Below are the code and all the weights of a small trained network. Each question names an input and a class and asks about switching units off, where a switched-off unit gives its printed mean instead of its output.

import numpy as np


def w(rows, s, z=0):
    codes = np.array(rows[::2]) - 128.0
    scale = np.full(codes.shape[1], s)
    scale[-1] = z or s
    return codes * scale


def f(y):
    return y / 2 * (1 + np.tanh(0.7978845608 * (y + 0.044715 * y**3)))


def log_softmax(a):
    a = a - a.max(-1, keepdims=True)
    return a - np.log(np.exp(a).sum(-1, keepdims=True))


def net(x, mask):
    res = np.array(x, float).reshape(1, 7) / 4 @ E
    y = f(res @ A[0][:, :-1].T + A[0][:, -1])
    res = res + np.where(mask, y, B[0][:, -1]) @ B[0][:, :-1]
    return log_softmax(res[-1] @ U[:, :-1].T + U[:, -1])


A, B = {}, {}
E = w([
[129,126,127,129,125,129],'x0',
[130,128,128,128,127,126],'x1',
[69,181,109,205,119,31],'x2',
[187,54,91,206,229,116],'x3',
[193,218,57,181,98,200],'x4',
[96,115,2,59,145,109],'x5',
[126,128,128,128,129,130],'x6',
],0.0099)
A[0] = w([
[165,80,134,86,129,184,81],'N0',
[155,144,233,192,86,137,116],'N1',
[154,66,140,95,143,209,91],'N2',
[32,187,107,237,109,2,46],'N3',
[56,73,181,60,140,92,125],'N4',
[79,33,162,55,139,59,111],'N5',
[166,129,212,175,107,140,78],'N6',
[82,51,186,93,147,48,97],'N7',
[162,95,147,74,134,185,87],'N8',
[149,162,91,156,104,166,48],'N9',
[178,209,83,134,105,185,104],'N10',
[162,131,168,141,112,114,52],'N11',
[160,101,144,58,94,190,86],'N12',
[117,135,34,62,135,96,71],'N13',
[161,85,146,80,118,177,83],'N14',
[216,40,91,205,245,127,1],'N15',
[77,210,171,39,17,139,75],'N16',
[98,167,149,90,83,139,55],'N17',
[159,91,142,84,152,195,89],'N18',
[119,98,56,102,125,117,80],'N19',
[93,195,159,49,58,152,68],'N20',
[149,142,224,168,121,136,100],'N21',
[140,88,145,103,115,82,40],'N22',
[179,205,50,150,90,165,112],'N23',
[93,113,17,69,111,109,99],'N24',
],0.0093,0.0051)
B[0] = w([
[169,165,113,122,118,67,184],'N0',
[53,125,88,2,231,172,227],'N1',
[171,183,92,108,85,43,202],'N2',
[203,218,93,74,53,5,254],'N3',
[163,163,201,194,100,214,229],'N4',
[160,156,210,167,106,222,243],'N5',
[54,148,78,59,217,178,194],'N6',
[177,156,195,167,86,215,230],'N7',
[174,175,110,108,90,62,189],'N8',
[153,143,185,159,109,177,156],'N9',
[156,151,215,181,107,198,206],'N10',
[94,130,109,108,144,141,135],'N11',
[164,156,107,113,103,49,197],'N12',
[64,139,96,49,221,176,187],'N13',
[164,168,105,102,80,83,182],'N14',
[49,10,66,223,118,87,254],'N15',
[76,27,63,221,154,70,253],'N16',
[94,75,100,184,121,110,165],'N17',
[168,177,106,113,87,49,191],'N18',
[93,120,128,87,180,149,160],'N19',
[78,36,73,214,142,78,215],'N20',
[87,129,85,48,193,171,201],'N21',
[147,136,141,147,120,161,139],'N22',
[185,153,247,163,74,251,216],'N23',
[65,132,124,36,225,165,204],'N24',
],0.0078,0.0094)
U = w([
[148,129,178,175,94,224,240],'0',
[91,8,88,198,123,108,92],'1',
[84,113,107,24,187,181,181],'2',
[161,174,106,96,76,57,9],'3',
],0.016,0.0013)

Each question gives the input, the list of numbers given to net, and the class t.
The units are the neurons (one row each of A and B). Each row of codes is followed by its name. A weight is (code - 128) times the scale printed after its matrix; where a second scale follows, it is the last column's (A, B and U).
mask holds one flag per neuron, in row order. A switched-off neuron (its flag False) gives its mean, the last column of its row in B, instead of its output. The means were averaged over made-up inputs and are rounded, as every weight is.
A unit's drop is (log p(t) with every unit on - log p(t) with that unit switched off) / (log p(t) with every unit on - log p(t) with every unit switched off).
The circuit of an input: a set's keep is (log p(t) with only the set's units on - log p(t) with every unit switched off) / (log p(t) with every unit on - log p(t) with every unit switched off). Starting from the 12 units with the biggest drops (on a tie, the unit counted first), units are removed one at a time, each time the one whose removal leaves the highest keep (on an exact tie, the one counted first), for as long as the keep stays at least 0.8.
circuit, biggest first: the units of the circuit, biggest drop first
unit that matters most: the unit with the biggest drop
top k neurons: the k neurons with the biggest drops, biggest first
drop of u: that unit's drop, to one decimal
input [1,7,-3,-6,4,-5,1], class 1: unit that matters most => N16
input [-2,4,7,1,-6,-5,-7], class 3: top 3 neurons => (N3, N23, N10)
input [-1,1,-6,-1,7,7,6], class 0: top 4 neurons => (N23, N10, N1, N9)
input [6,-6,-3,0,-3,1,3], class 0: top 2 neurons => (N3, N5)
input [-2,-4,-8,0,-7,3,-2], class 3: circuit, biggest first => (N2, N18)
input [-5,5,-8,8,5,8,0], class 1: top 3 neurons => (N15, N3, N1)
input [-7,-8,4,0,-4,4,7], class 0: top 2 neurons => (N1, N5)
input [5,3,5,7,-6,-8,5], class 2: circuit, biggest first => (N1, N21)
input [6,-4,-5,-5,1,-4,-8], class 1: top 3 neurons => (N16, N20, N3)
input [5,-8,6,2,5,-3,6], class 3: top 2 neurons => (N3, N5)
input [3,5,-6,8,-8,-2,-5], class 0: top 2 neurons => (N5, N7)
input [6,0,-1,-5,-5,-6,-8], class 2: top 4 neurons => (N1, N21, N15, N6)
input [6,-2,0,-4,-4,-1,0], class 0: top 4 neurons => (N15, N4, N5, N7)
input [-4,7,-1,-4,-4,1,-8], class 0: top 2 neurons => (N15, N4)
input [8,-6,6,-1,3,-8,4], class 2: circuit, biggest first => (N1)
input [1,3,6,3,-2,5,0], class 3: top 2 neurons => (N3, N1)
input [8,2,3,-6,-7,7,1], class 0: top 2 neurons => (N4, N5)
input [6,-2,-1,3,6,-8,2], class 2: top 2 neurons => (N1, N6)
input [-7,5,0,-2,-5,-8,-5], class 2: drop of N1 => 0.3
input [-8,4,-3,-2,-1,-2,-3], class 3: unit that matters most => N15
input [-1,3,7,0,-3,-2,4], class 3: drop of N3 => 0.7
input [4,-8,7,3,7,2,-6], class 0: drop of N2 => 0.2
input [-5,1,-6,-7,4,1,-4], class 1: drop of N20 => 0.4
